Below is a small trained network, with its code and all its weights. Each question gives an input and a target symbol and asks what happens when units are switched off, that is, made to give their printed mean instead of their output.

import numpy as np


def w(rows, s, z=0):
    codes = np.array(rows[::2]) - 128.0
    scale = np.full(codes.shape[1], s)
    scale[-1] = z or s
    return codes * scale


def f(y):
    return np.maximum(y, 0)


def softmax(a):
    e = np.exp(a - a.max(-1, keepdims=True))
    return e / e.sum(-1, keepdims=True)


def log_softmax(a):
    a = a - a.max(-1, keepdims=True)
    return a - np.log(np.exp(a).sum(-1, keepdims=True))


def net(x, mask):
    ids = ['βγδεζηθλμξπστφψω'.index(c) for c in x.split()]
    T = len(ids)
    res = E[ids] + P[:T]
    q, k, v = (res @ M[0].T for M in (Q, K, V))
    z = softmax(np.where(np.tri(T) > 0, q @ k.T / 4**0.5, -1e9)) @ v
    res = res + np.where(mask[0], z, O[0][:, -1]) @ O[0][:, :-1]
    y = f(res @ A[0][:, :-1].T + A[0][:, -1])
    res = res + np.where(mask[1:13], y, B[0][:, -1]) @ B[0][:, :-1]
    return log_softmax(res[-1] @ U[:, :-1].T + U[:, -1])


Q, K, V, O, A, B = {}, {}, {}, {}, {}, {}
E = w([
[70,139,130],'β',
[1,41,231],'γ',
[115,227,67],'δ',
[44,213,71],'ε',
[94,175,86],'ζ',
[85,121,133],'η',
[15,134,147],'θ',
[72,43,205],'λ',
[82,73,186],'μ',
[51,56,184],'ξ',
[138,147,122],'π',
[138,9,226],'σ',
[70,4,235],'τ',
[188,62,203],'φ',
[185,8,14],'ψ',
[5,78,192],'ω',
],0.0083)
P = w([
[146,102,73],'0',
[29,110,190],'1',
[32,112,190],'2',
[25,98,183],'3',
[27,104,181],'4',
[12,90,171],'5',
[15,95,179],'6',
[14,84,175],'7',
[2,86,181],'8',
],0.0087)
Q[0] = w([
[115,121,73],'h1',
[218,152,82],'h1',
[87,137,162],'h1',
[6,125,153],'h1',
],0.017)
K[0] = w([
[130,57,192],'h1',
[122,195,247],'h1',
[193,90,49],'h1',
[189,35,17],'h1',
],0.014)
V[0] = w([
[162,64,199],'h1',
[8,179,94],'h1',
[38,139,180],'h1',
[232,160,63],'h1',
],0.015)
O[0] = w([
[246,105,236,94],'h1',
[7,208,119,254],'h1',
[104,186,177,156],'h1',
[153,60,17,15],'h1',
],0.016,0.0038)
A[0] = w([
[178,45,125,133],'n1',
[85,80,2,65],'n2',
[121,105,136,229],'n3',
[128,197,160,104],'n4',
[77,148,70,12],'n5',
[216,76,102,64],'n6',
[207,69,73,12],'n7',
[100,93,188,195],'n8',
[65,120,126,197],'n9',
[231,144,158,93],'n10',
[182,203,163,124],'n11',
[145,145,123,109],'n12',
],0.0087,0.011)
B[0] = w([
[151,208,111,160],'n1',
[147,33,196,212],'n2',
[168,124,28,194],'n3',
[190,97,150,189],'n4',
[113,110,254,179],'n5',
[107,206,167,153],'n6',
[83,230,174,153],'n7',
[147,162,72,226],'n8',
[177,143,66,253],'n9',
[169,66,86,148],'n10',
[135,31,150,167],'n11',
[130,135,101,128],'n12',
],0.0082,0.018)
U = w([
[113,142,236,3],'β',
[127,142,3,252],'γ',
[119,25,123,84],'δ',
[139,113,112,215],'ε',
[173,56,4,102],'ζ',
[156,45,188,58],'η',
[188,92,105,89],'θ',
[72,229,94,41],'λ',
[127,125,147,193],'μ',
[143,83,156,153],'ξ',
[104,154,27,146],'π',
[144,122,102,111],'σ',
[104,174,167,88],'τ',
[112,65,87,166],'φ',
[170,173,83,173],'ψ',
[43,98,171,134],'ω',
],0.0073,0.0048)

Each question gives the input, a string of symbols that net reads in full, and the target symbol t.
The units are the heads (4 rows each of Q, K, V and O) and the neurons (one row each of A and B). Each row of codes is followed by its name. A weight is (code - 128) times the scale printed after its matrix; where a second scale follows, it is the last column's (O, A, B and U).
mask holds one flag per unit, heads first, then neurons. A switched-off unit (its flag False) gives its mean, the last column of its rows in O or B, instead of its output. The means were averaged over made-up inputs and are rounded, as every weight is.
A unit's drop is (log p(t) with every unit on - log p(t) with that unit switched off) / (log p(t) with every unit on - log p(t) with every unit switched off).
The circuit of an input: a set's keep is (log p(t) with only the set's units on - log p(t) with every unit switched off) / (log p(t) with every unit on - log p(t) with every unit switched off). Starting from the 12 units with the biggest drops (on a tie, the unit counted first), units are removed one at a time, each time the one whose removal leaves the highest keep (on an exact tie, the one counted first), for as long as the keep stays at least 0.8.
units of the circuit, in order: the units of the circuit, biggest drop first
top k neurons: the k neurons with the biggest drops, biggest first
drop of u: that unit's drop, to one decimal
input ε ε γ θ γ ω η, target ω: units of the circuit, in order	(h1 n5 n2)
input σ δ φ, target θ: top 2 neurons	(n10 n1)
input δ γ ε η ω η π, target δ: units of the circuit, in order	(h1 n2 n5)
input ψ ω σ, target ψ: top neuron	(n7)
input δ ε φ, target δ: top 3 neurons	(n2 n5 n8)
input σ θ ε ω φ τ ε η β, target θ: units of the circuit, in order	(h1 n1)
input ε η θ φ ε ζ, target ω: top 2 neurons	(n5 n2)
input δ σ ξ θ, target δ: top 2 neurons	(n2 n5)
input ε θ θ τ, target ω: units of the circuit, in order	(h1 n5)
input θ π η ε ζ σ σ, target λ: units of the circuit, in order	(h1 n2)
input η η λ λ, target γ: top 2 neurons	(n2 n5)
input ε π θ, target ω: top 3 neurons	(n5 n2 n8)
input δ ε λ θ ε θ ε σ, target δ: top 3 neurons	(n2 n5 n8)
input τ ε ξ σ ε ε β μ φ, target η: top neuron	(n11)
input φ λ ε γ φ π, target ψ: units of the circuit, in order	(h1 n1 n6 n2)
input γ θ λ, target β: drop of h1	2.1
input γ γ ε μ τ ε, target β: drop of n11	0.1
input θ ε ξ γ ξ ζ μ δ, target λ: drop of h1	0.7
input ε η γ π ξ ε ε θ η, target ω: drop of h1	1.7
